Moves between nodes:
w72: χ>w109, β>w210, ε>w395, φ>w190
w901: χ>w159, β>w74, ε>w428, φ>w979
w48: χ>w12, β>w767, ε>w926, φ>w155
w333: χ>w626, β>w455, ε>w492, φ>w94
w694: χ>w806, β>w344, ε>w626, φ>w106
w974: χ>w91, β>w410, ε>w979, φ>w589
w854: χ>w56, β>w698, ε>w332, φ>w842
w443: χ>w901, β>w734, ε>w858, φ>w607
w377: χ>w224, β>w787, ε>w794, φ>w65
w55: χ>w556, β>w742, ε>w907, φ>w47
w926: χ>w399, β>w48, ε>w192, φ>w767
w722: χ>w72, β>w245, ε>w703, φ>w35
w480: χ>w942, β>w605, ε>w793, φ>w556
w979: χ>w2, β>w974, ε>w74, φ>w410
w107: χ>w241, β>w167, ε>w109, φ>w850
w562: χ>w758, β>w303, ε>w138, φ>w63
w811: χ>w734, β>w179, ε>w596, φ>w359
w596: χ>w443, β>w811, ε>w12, φ>w179
w179: χ>w607, β>w359, ε>w811, φ>w192
w842: χ>w641, β>w942, ε>w698, φ>w367
w359: χ>w467, β>w192, ε>w179, φ>w926
w69: χ>w794, β>w2, ε>w159, φ>w91
w522: χ>w742, β>w983, ε>w850, φ>w395
w734: χ>w74, β>w607, ε>w443, φ>w467
w376: χ>w410, β>w399, ε>w467, φ>w12
w605: χ>w367, β>w556, ε>w480, φ>w85
w626: χ>w347, β>w694, ε>w313, φ>w344
w573: χ>w106, β>w776, ε>w94, φ>w714
w65: χ>w562, β>w695, ε>w787, φ>w102
w91: χ>w787, β>w820, ε>w2, φ>w595
w399: χ>w589, β>w12, ε>w376, φ>w596
w12: χ>w858, β>w596, ε>w399, φ>w811
w143: χ>w359, β>w905, ε>w90, φ>w798
w467: χ>w974, β>w376, ε>w607, φ>w399
w347: χ>w90, β>w806, ε>w314, φ>w198
w688: χ>w245, β>w794, ε>w63, φ>w377
w155: χ>w811, β>w90, ε>w767, φ>w143
w344: χ>w198, β>w106, ε>w694, φ>w956
w700: χ>w854, β>w176, ε>w544, φ>w793
w35: χ>w190, β>w224, ε>w245, φ>w138
w492: χ>w313, β>w333, ε>w836, φ>w455
w313: χ>w314, β>w626, ε>w233, φ>w694
w314: χ>w155, β>w347, ε>w639, φ>w806
w224: χ>w205, β>w138, ε>w35, φ>w562
w607: χ>w979, β>w467, ε>w734, φ>w376
w2: χ>w377, β>w91, ε>w69, φ>w820
w455: χ>w694, β>w94, ε>w333, φ>w573
w332: χ>w714, β>w854, ε>w822, φ>w698
w167: χ>w907, β>w850, ε>w107, φ>w522
w198: χ>w905, β>w451, ε>w806, φ>w196
w698: χ>w887, β>w842, ε>w854, φ>w942
w428: χ>w102, β>w901, ε>w595, φ>w74
w176: χ>w698, β>w793, ε>w700, φ>w480
w794: χ>w35, β>w377, ε>w688, φ>w787
w117: χ>w822, β>w544, ε>w367, φ>w700
w433: χ>w522, β>w758, ε>w205, φ>w703
w395: χ>w481, β>w72, ε>w983, φ>w210
w544: χ>w332, β>w700, ε>w117, φ>w176
w63: χ>w722, β>w688, ε>w303, φ>w794
w905: χ>w192, β>w798, ε>w143, φ>w461
w241: χ>w480, β>w907, ε>w193, φ>w55
w742: χ>w85, β>w47, ε>w55, φ>w481
w827: χ>w700, β>w531, ε>w85, φ>w193
w102: χ>w63, β>w159, ε>w695, φ>w69
w85: χ>w544, β>w827, ε>w556, φ>w531
w850: χ>w55, β>w522, ε>w167, φ>w983
w74: χ>w69, β>w979, ε>w901, φ>w974
w109: χ>w193, β>w107, ε>w481, φ>w167
w94: χ>w344, β>w573, ε>w455, φ>w776
w695: χ>w303, β>w102, ε>w65, φ>w159
w858: χ>w428, β>w443, ε>w589, φ>w734
w159: χ>w688, β>w69, ε>w102, φ>w2
w798: χ>w926, β>w461, ε>w905, φ>w639
w90: χ>w179, β>w143, ε>w155, φ>w905
w190: χ>w167, β>w205, ε>w210, φ>w433
w907: χ>w605, β>w55, ε>w241, φ>w742
w714: χ>w836, β>w56, ε>w776, φ>w887
w889: χ>w94, β>w505, ε>w641, φ>w822
w367: χ>w505, β>w117, ε>w942, φ>w544
w193: χ>w793, β>w241, ε>w531, φ>w907
w776: χ>w956, β>w714, ε>w573, φ>w56
w410: χ>w820, β>w589, ε>w974, φ>w858
w481: χ>w531, β>w109, ε>w47, φ>w107
w806: χ>w143, β>w198, ε>w347, φ>w451
w758: χ>w983, β>w703, ε>w433, φ>w722
w887: χ>w333, β>w641, ε>w56, φ>w889
w836: χ>w233, β>w492, ε>w956, φ>w333
w245: χ>w210, β>w35, ε>w722, φ>w224
w589: χ>w595, β>w858, ε>w410, φ>w443
w820: χ>w65, β>w595, ε>w91, φ>w428
w787: χ>w138, β>w65, ε>w377, φ>w695
w461: χ>w48, β>w639, ε>w798, φ>w314
w451: χ>w798, β>w196, ε>w198, φ>w233
w233: χ>w639, β>w313, ε>w196, φ>w626
w639: χ>w767, β>w314, ε>w461, φ>w347
w192: χ>w376, β>w926, ε>w359, φ>w48
w505: χ>w573, β>w822, ε>w889, φ>w332
w793: χ>w842, β>w480, ε>w176, φ>w605
w595: χ>w695, β>w428, ε>w820, φ>w901
w767: χ>w596, β>w155, ε>w48, φ>w90
w106: χ>w451, β>w956, ε>w344, φ>w836
w556: χ>w117, β>w85, ε>w605, φ>w827
w205: χ>w850, β>w433, ε>w190, φ>w758
w703: χ>w395, β>w722, ε>w758, φ>w245
w303: χ>w703, β>w63, ε>w562, φ>w688
w641: χ>w455, β>w889, ε>w887, φ>w505
w47: χ>w827, β>w481, ε>w742, φ>w109
w138: χ>w433, β>w562, ε>w224, φ>w303
w942: χ>w889, β>w367, ε>w842, φ>w117
w210: χ>w107, β>w190, ε>w72, φ>w205
w983: χ>w47, β>w395, ε>w522, φ>w72
w822: χ>w776, β>w332, ε>w505, φ>w854
w196: χ>w461, β>w233, ε>w451, φ>w313
w531: χ>w176, β>w193, ε>w827, φ>w241
w56: χ>w492, β>w887, ε>w714, φ>w641
w956: χ>w196, β>w836, ε>w106, φ>w492

The rows follow the links: the fewer symbols apart two nodes are, the more alike their rows tend to be.

Rows with their nodes:
(-29, -20, -20, 75, -59, 40, -6, 6, -29, 0, 12, 38, -24, 8, 27, 26, -29, -14, 73, -25, -66, 24, -63, 72, -54, 32, 28, 10, 68, 51, 18, -58, 45, 66, 33, -13, -46, 0, 61, 73, -21, 58, -15, -5, 38, -19, 67, 65, 8, -32, -17, -7, -80, 15, 56, -39, -7, 17): w233
(59, 3, -30, -43, 58, -23, -38, -15, -1, -5, 1, -31, 37, -15, -53, -22, 9, -30, -58, 71, 51, -78, 57, -38, 40, 10, 11, 48, -16, -61, -27, 28, -69, -72, -46, 7, 29, 11, -66, -17, -31, 15, -7, -38, -19, 17, -52, -55, 56, -17, -8, 47, 44, -11, -107, 47, 19, -33): w102
(-33, 30, 67, -52, 13, -29, 55, 11, 45, 3, -20, -14, -13, 10, 29, -4, 30, 55, -30, -50, 27, 63, 17, -53, 23, -56, -53, -68, -75, 4, 9, 47, 22, 0, 12, 12, 29, -11, -3, -81, 70, -96, 28, 52, -32, 5, -32, -23, -79, 67, 32, -48, 59, -8, 55, -5, -9, 17): w241
(-1, 27, 49, -74, 43, -42, 33, 3, 45, 3, -16, -32, 8, -1, 0, -16, 33, 39, -61, -10, 55, 19, 48, -74, 46, -49, -47, -42, -82, -29, -7, 59, -16, -38, -14, 16, 43, -5, -40, -89, 49, -86, 23, 31, -42, 14, -60, -54, -46, 55, 27, -21, 81, -14, -5, 21, -1, 0): w522
(-53, 22, 68, -24, -13, -14, 60, 16, 38, 3, -17, 0, -24, 15, 46, 4, 20, 58, -2, -72, 3, 83, -9, -29, 2, -50, -50, -76, -56, 28, 17, 27, 47, 29, 29, 8, 12, -13, 24, -62, 70, -86, 25, 56, -19, -4, -7, 3, -86, 63, 29, -58, 32, -2, 87, -23, -14, 29): w480
(48, -24, -70, 37, 2, 20, -59, -15, -41, -5, 17, 7, 21, -13, -40, -1, -24, -56, 14, 64, -13, -76, -3, 40, -12, 52, 50, 73, 65, -18, -13, -37, -38, -16, -23, -10, -18, 12, -11, 71, -72, 92, -25, -56, 26, -1, 17, 8, 84, -64, -33, 56, -44, 4, -76, 16, 13, -24): w399
(-33, -19, -13, 73, -62, 41, -2, 7, -26, 2, 12, 36, -27, 11, 33, 24, -25, -9, 74, -34, -66, 32, -64, 70, -55, 28, 24, 1, 61, 55, 21, -57, 50, 69, 36, -14, -43, -3, 65, 70, -16, 49, -9, 1, 38, -20, 68, 67, -5, -27, -13, -13, -79, 15, 65, -42, -10, 20): w626
(-45, -14, 1, 68, -64, 38, 11, 10, -18, 2, 7, 38, -32, 13, 41, 25, -20, 4, 71, -47, -64, 51, -67, 64, -52, 17, 13, -15, 50, 62, 24, -49, 58, 74, 39, -10, -41, -3, 68, 56, -2, 29, -8, 13, 33, -18, 66, 67, -20, -13, -7, -25, -71, 15, 81, -46, -12, 25): w956
(62, -13, -58, -4, 36, -2, -56, -19, -27, -6, 13, -13, 33, -18, -55, -14, -9, -49, -27, 82, 22, -89, 31, 0, 17, 35, 36, 70, 28, -49, -24, -1, -62, -56, -41, -1, 4, 13, -47, 31, -59, 62, -18, -54, 3, 9, -21, -30, 82, -48, -22, 60, 3, -5, -109, 38, 19, -34): w979
(35, -27, -65, 51, -11, 28, -55, -11, -46, -5, 20, 15, 12, -11, -30, 4, -29, -54, 30, 51, -29, -62, -19, 55, -23, 56, 52, 67, 72, -4, -7, -48, -23, -1, -12, -12, -28, 12, 4, 82, -69, 96, -27, -53, 33, -4, 33, 23, 75, -68, -33, 49, -60, 8, -53, 5, 9, -18): w179
(-44, 27, 67, -40, 0, -22, 58, 15, 45, 2, -20, -10, -17, 12, 37, 0, 27, 58, -20, -63, 16, 73, 7, -44, 16, -52, -53, -73, -66, 14, 12, 37, 34, 12, 20, 11, 22, -14, 9, -74, 73, -95, 26, 58, -26, 2, -21, -14, -83, 65, 33, -54, 47, -6, 71, -14, -12, 21): w827
(-2, -28, -46, 75, -45, 42, -30, -3, -44, -2, 16, 33, -11, 2, 2, 19, -33, -35, 63, 8, -57, -14, -50, 74, -46, 48, 45, 38, 82, 31, 9, -60, 20, 42, 17, -17, -42, 4, 43, 89, -47, 83, -22, -29, 41, -16, 62, 55, 40, -52, -26, 19, -83, 14, 10, -21, -1, 4): w461
(64, -8, -50, -17, 44, -10, -51, -16, -19, -4, 9, -20, 37, -17, -56, -16, -4, -47, -37, 79, 32, -90, 41, -13, 26, 29, 29, 64, 15, -54, -25, 4, -68, -64, -43, 0, 13, 13, -55, 17, -52, 50, -16, -50, -3, 13, -32, -38, 78, -39, -19, 59, 17, -6, -110, 43, 18, -36): w428
(-19, 28, 62, -65, 30, -37, 45, 7, 46, 2, -21, -23, 0, 4, 15, -11, 31, 47, -46, -33, 42, 41, 35, -66, 36, -53, -51, -58, -81, -15, -1, 56, 5, -18, -2, 13, 35, -8, -23, -90, 62, -94, 25, 43, -39, 10, -48, -39, -62, 63, 32, -36, 73, -9, 26, 8, -4, 8): w481
(-26, -21, -25, 76, -59, 41, -12, 3, -32, -2, 14, 38, -23, 7, 23, 22, -29, -17, 73, -22, -66, 22, -63, 73, -52, 35, 30, 10, 70, 49, 15, -59, 40, 62, 29, -14, -44, 0, 58, 77, -26, 58, -16, -10, 40, -17, 68, 66, 11, -35, -18, -3, -81, 15, 50, -38, -9, 15): w196
(-25, 28, 64, -59, 23, -35, 51, 8, 46, 4, -20, -21, -5, 6, 20, -8, 32, 50, -41, -41, 38, 50, 29, -61, 32, -54, -54, -60, -79, -6, 3, 52, 12, -10, 3, 14, 33, -9, -16, -88, 65, -97, 26, 47, -37, 8, -43, -34, -69, 66, 32, -42, 67, -9, 37, 3, -6, 13): w742
(1, -26, -48, 74, -45, 41, -35, -3, -45, 0, 19, 32, -8, 0, 1, 17, -33, -37, 61, 11, -56, -18, -48, 72, -46, 49, 44, 41, 82, 28, 5, -60, 15, 40, 13, -16, -44, 4, 41, 90, -49, 85, -24, -32, 41, -13, 58, 54, 45, -54, -29, 21, -80, 14, 4, -20, 0, 1): w798
(-64, 2, 38, 34, -51, 18, 44, 18, 10, 4, -5, 28, -37, 18, 55, 18, -4, 37, 50, -76, -43, 86, -51, 29, -35, -17, -17, -54, 3, 59, 26, -19, 68, 71, 46, -4, -22, -13, 62, 4, 41, -31, 9, 44, 13, -14, 43, 51, -65, 28, 14, -53, -31, 11, 109, -46, -20, 34): w889
(55, 6, -16, -56, 62, -29, -26, -12, 6, -4, -2, -34, 35, -16, -49, -25, 14, -18, -66, 62, 60, -67, 62, -53, 47, -4, 1, 34, -33, -64, -23, 38, -66, -76, -46, 9, 33, 10, -69, -37, -18, -4, 1, -27, -26, 19, -60, -61, 43, -4, -1, 39, 58, -12, -98, 47, 17, -31): w377
(62, -16, -61, 3, 29, 3, -58, -18, -31, -3, 14, -10, 31, -17, -52, -14, -12, -53, -17, 77, 17, -92, 26, 7, 11, 41, 41, 72, 36, -44, -23, -11, -58, -48, -37, -4, 1, 14, -42, 42, -65, 69, -19, -55, 8, 8, -15, -22, 86, -53, -25, 61, -8, -2, -106, 35, 17, -31): w410
(41, 16, 3, -69, 62, -39, -9, -9, 20, -3, -8, -37, 31, -12, -37, -24, 24, -1, -72, 45, 64, -47, 66, -65, 53, -19, -15, 11, -54, -60, -20, 52, -56, -72, -39, 13, 42, 6, -68, -60, 5, -34, 7, -10, -35, 20, -67, -68, 16, 16, 10, 21, 73, -14, -76, 45, 12, -24): w138
(-16, -26, -33, 76, -55, 43, -20, -1, -38, 0, 14, 35, -18, 4, 16, 21, -31, -24, 70, -10, -62, 6, -59, 74, -51, 40, 36, 25, 77, 44, 14, -61, 32, 54, 25, -16, -45, 0, 54, 83, -36, 72, -20, -17, 42, -17, 64, 62, 22, -44, -22, 5, -85, 16, 34, -31, -6, 12): w806
(22, -29, -62, 62, -26, 35, -51, -9, -45, -3, 20, 22, 2, -7, -16, 12, -32, -50, 45, 38, -41, -46, -31, 66, -35, 54, 52, 57, 79, 10, -2, -55, -9, 16, -4, -15, -35, 9, 19, 89, -64, 95, -26, -46, 38, -9, 44, 37, 66, -64, -31, 39, -72, 11, -31, -7, 5, -11): w48

Each walk starts at a row. The symbols on each line, taken left to right, move it on to the next node.
Each answer is a row, close to the row of the node it stands for.
new walk
(-14, 28, 59, -67, 32, -37, 44, 8, 45, 2, -18, -25, 0, 4, 11, -13, 33, 47, -53, -29, 46, 37, 37, -68, 38, -53, -51, -54, -82, -18, -1, 57, 0, -24, -3, 15, 38, -8, -28, -90, 60, -92, 25, 41, -39, 11, -49, -42, -59, 63, 30, -34, 76, -11, 19, 11, -3, 7)
χ χ χ β ε β φ -> (-61, 16, 62, -1, -29, -3, 59, 17, 31, 5, -12, 11, -31, 17, 53, 12, 13, 54, 18, -78, -18, 89, -26, -9, -13, -40, -40, -72, -37, 43, 22, 11, 59, 50, 37, 3, -1, -15, 42, -40, 63, -69, 22, 57, -8, -10, 11, 21, -84, 53, 26, -61, 9, 1, 103, -35, -17, 34)
β β β φ χ -> (-62, 13, 59, 6, -37, 3, 55, 19, 25, 5, -14, 15, -33, 19, 55, 14, 10, 50, 25, -79, -23, 91, -33, 1, -17, -36, -36, -72, -29, 50, 22, 4, 63, 53, 40, 3, -6, -13, 46, -31, 60, -63, 18, 54, -4, -10, 20, 30, -83, 47, 23, -59, -1, 5, 108, -39, -20, 34)
new walk
(43, -25, -68, 41, -2, 23, -57, -13, -44, -4, 18, 9, 17, -12, -37, 2, -27, -57, 20, 61, -16, -73, -6, 43, -16, 52, 52, 74, 67, -15, -12, -39, -33, -14, -20, -10, -21, 12, -9, 75, -71, 96, -25, -57, 26, -2, 20, 14, 83, -65, -32, 55, -48, 5, -70, 13, 10, -21)
β χ χ χ φ ε -> (62, -2, -37, -37, 53, -19, -41, -16, -8, -3, 4, -27, 37, -17, -55, -20, 6, -34, -54, 74, 48, -83, 53, -32, 38, 15, 16, 52, -9, -62, -27, 23, -67, -72, -47, 5, 25, 12, -64, -8, -39, 26, -9, -43, -14, 16, -46, -53, 64, -23, -10, 50, 37, -11, -109, 48, 20, -35)
φ ε χ β -> (55, 7, -20, -54, 59, -29, -29, -13, 3, -4, -3, -32, 34, -18, -49, -25, 13, -20, -65, 64, 58, -71, 62, -50, 47, 0, 3, 38, -28, -62, -26, 36, -66, -75, -45, 8, 35, 9, -70, -32, -20, 1, -1, -29, -25, 19, -57, -62, 45, -8, -3, 40, 55, -13, -100, 48, 16, -30)
new walk
(57, -19, -63, 12, 23, 8, -59, -17, -34, -6, 15, -5, 30, -17, -50, -11, -14, -55, -9, 76, 10, -90, 18, 16, 6, 44, 45, 74, 45, -38, -21, -18, -54, -41, -35, -6, -5, 15, -33, 50, -66, 75, -21, -57, 13, 4, -6, -14, 86, -57, -27, 61, -17, -1, -99, 30, 16, -32)
χ χ φ φ -> (63, -4, -42, -29, 49, -16, -47, -17, -13, -5, 8, -24, 36, -17, -57, -20, 2, -38, -48, 77, 41, -88, 49, -24, 33, 20, 22, 57, 3, -59, -26, 16, -69, -68, -46, 2, 21, 13, -60, 1, -44, 34, -10, -46, -11, 15, -40, -46, 69, -32, -14, 54, 28, -8, -111, 45, 20, -34)
χ χ χ ε χ χ -> (-29, 30, 64, -59, 18, -32, 53, 12, 47, 4, -18, -19, -9, 7, 23, -9, 31, 52, -38, -44, 33, 56, 26, -60, 27, -55, -53, -64, -77, -2, 5, 51, 15, -7, 7, 13, 33, -10, -12, -86, 68, -97, 28, 50, -35, 8, -41, -30, -74, 64, 33, -45, 66, -8, 42, 0, -7, 15)
new walk
(38, 17, 8, -71, 63, -38, -4, -10, 23, -2, -9, -37, 30, -11, -36, -26, 25, 4, -73, 40, 65, -43, 63, -67, 53, -22, -21, 7, -57, -57, -21, 53, -54, -73, -38, 13, 41, 4, -66, -62, 7, -37, 9, -7, -37, 21, -68, -68, 12, 18, 11, 18, 75, -14, -74, 43, 11, -22)
φ χ φ φ ε ε φ -> (37, 18, 8, -73, 62, -40, -4, -7, 25, -3, -9, -39, 28, -13, -34, -25, 25, 5, -72, 40, 64, -37, 65, -69, 52, -24, -22, 2, -60, -57, -21, 54, -51, -69, -37, 13, 45, 4, -65, -67, 12, -43, 11, -3, -39, 18, -67, -67, 8, 21, 12, 16, 77, -15, -70, 42, 10, -21)
φ ε ε ε χ -> (12, 26, 36, -75, 52, -42, 23, -1, 37, 0, -16, -34, 15, -5, -14, -21, 32, 27, -68, 7, 61, 1, 56, -73, 50, -43, -40, -26, -76, -40, -11, 62, -29, -52, -22, 14, 45, -2, -52, -83, 39, -74, 19, 20, -42, 16, -65, -61, -27, 47, 23, -9, 83, -16, -28, 29, 3, -8)
new walk
(-38, -18, -10, 71, -61, 40, 3, 8, -25, 3, 8, 39, -28, 10, 35, 25, -25, -5, 73, -37, -67, 39, -65, 69, -53, 26, 22, -3, 60, 56, 21, -54, 52, 70, 37, -14, -44, -4, 65, 65, -12, 42, -12, 4, 38, -19, 67, 68, -9, -23, -13, -16, -78, 16, 68, -43, -13, 22)
χ χ φ χ ε β -> (25, -28, -62, 60, -23, 35, -50, -10, -47, -3, 19, 19, 6, -8, -20, 8, -31, -51, 41, 41, -37, -50, -28, 60, -30, 57, 54, 63, 80, 6, -3, -55, -11, 13, -4, -13, -32, 9, 15, 88, -66, 96, -25, -47, 35, -8, 43, 33, 69, -66, -33, 42, -68, 11, -38, -2, 8, -11)
β φ φ ε -> (11, -29, -56, 68, -35, 42, -41, -6, -44, -4, 18, 27, -3, -5, -10, 13, -32, -45, 53, 25, -49, -33, -41, 70, -39, 53, 48, 51, 82, 19, 3, -58, 5, 28, 6, -16, -40, 7, 29, 91, -59, 92, -25, -39, 40, -11, 52, 45, 55, -60, -29, 31, -77, 12, -13, -13, 2, -6)
new walk
(-62, 14, 58, 1, -32, 0, 57, 17, 28, 6, -12, 11, -32, 16, 55, 14, 11, 52, 24, -78, -21, 91, -30, -4, -15, -38, -39, -72, -33, 48, 22, 8, 62, 52, 39, 2, -5, -14, 44, -35, 61, -68, 19, 57, -6, -9, 16, 26, -83, 50, 23, -60, 2, 3, 105, -36, -19, 32)
χ β χ φ -> (-60, -3, 31, 43, -58, 26, 38, 15, 2, 3, -3, 30, -36, 16, 53, 23, -8, 29, 56, -72, -52, 78, -58, 40, -41, -8, -9, -49, 17, 63, 27, -28, 69, 74, 47, -7, -28, -10, 66, 17, 31, -15, 5, 36, 19, -18, 50, 57, -57, 18, 5, -48, -44, 11, 106, -50, -17, 35)
φ ε β ε -> (-62, -1, 33, 40, -56, 21, 41, 15, 7, 5, -4, 32, -37, 17, 54, 23, -7, 31, 55, -73, -49, 81, -56, 35, -40, -12, -15, -50, 12, 62, 27, -24, 70, 72, 47, -6, -25, -11, 66, 13, 35, -22, 5, 40, 15, -16, 47, 55, -59, 20, 10, -50, -41, 11, 108, -48, -19, 33)
new walk
(-58, 20, 64, -10, -24, -9, 59, 17, 34, 6, -15, 5, -29, 16, 52, 10, 16, 55, 11, -76, -10, 89, -19, -17, -6, -43, -44, -73, -45, 39, 20, 17, 56, 42, 34, 5, 6, -13, 33, -49, 67, -78, 21, 59, -13, -9, 5, 15, -86, 57, 27, -61, 18, 0, 98, -31, -15, 30)
φ χ β β χ φ -> (-64, 8, 48, 22, -47, 12, 51, 19, 17, 5, -9, 22, -36, 18, 56, 17, 3, 43, 42, -79, -37, 89, -45, 17, -28, -26, -26, -64, -12, 56, 26, -10, 67, 66, 43, -1, -16, -13, 58, -11, 50, -44, 13, 50, 7, -13, 33, 41, -75, 35, 17, -57, -18, 8, 110, -44, -18, 36)
ε χ ε ε -> (-54, -8, 17, 57, -62, 29, 26, 12, -6, 3, 1, 35, -34, 17, 49, 25, -15, 19, 64, -62, -59, 69, -64, 52, -47, 1, -1, -34, 32, 64, 24, -38, 65, 76, 47, -9, -34, -9, 69, 34, 16, 5, 0, 27, 27, -18, 60, 63, -44, 3, 0, -37, -58, 14, 98, -48, -14, 30)
new walk
(-4, 28, 51, -72, 40, -42, 36, 4, 45, 0, -20, -28, 6, 0, 2, -15, 33, 39, -57, -15, 52, 23, 46, -73, 44, -52, -47, -44, -82, -27, -5, 60, -14, -36, -10, 15, 42, -4, -38, -90, 53, -87, 24, 34, -41, 14, -58, -52, -49, 58, 28, -24, 79, -14, 2, 17, -2, 0)
φ φ χ φ -> (-7, 29, 56, -69, 37, -39, 40, 5, 43, 4, -19, -27, 4, 2, 4, -14, 32, 41, -56, -19, 50, 28, 42, -72, 41, -51, -49, -48, -82, -23, -4, 59, -11, -32, -9, 16, 42, -6, -35, -90, 56, -89, 24, 36, -41, 12, -55, -48, -52, 59, 30, -27, 77, -14, 8, 14, -1, 5)
φ φ ε χ -> (-22, 30, 61, -62, 25, -33, 48, 8, 46, 2, -19, -21, -4, 7, 17, -10, 32, 50, -44, -37, 40, 49, 32, -64, 33, -56, -54, -58, -82, -10, 2, 55, 8, -16, 2, 15, 35, -8, -19, -87, 64, -96, 26, 46, -40, 9, -45, -39, -66, 66, 31, -39, 70, -10, 30, 6, -5, 10)
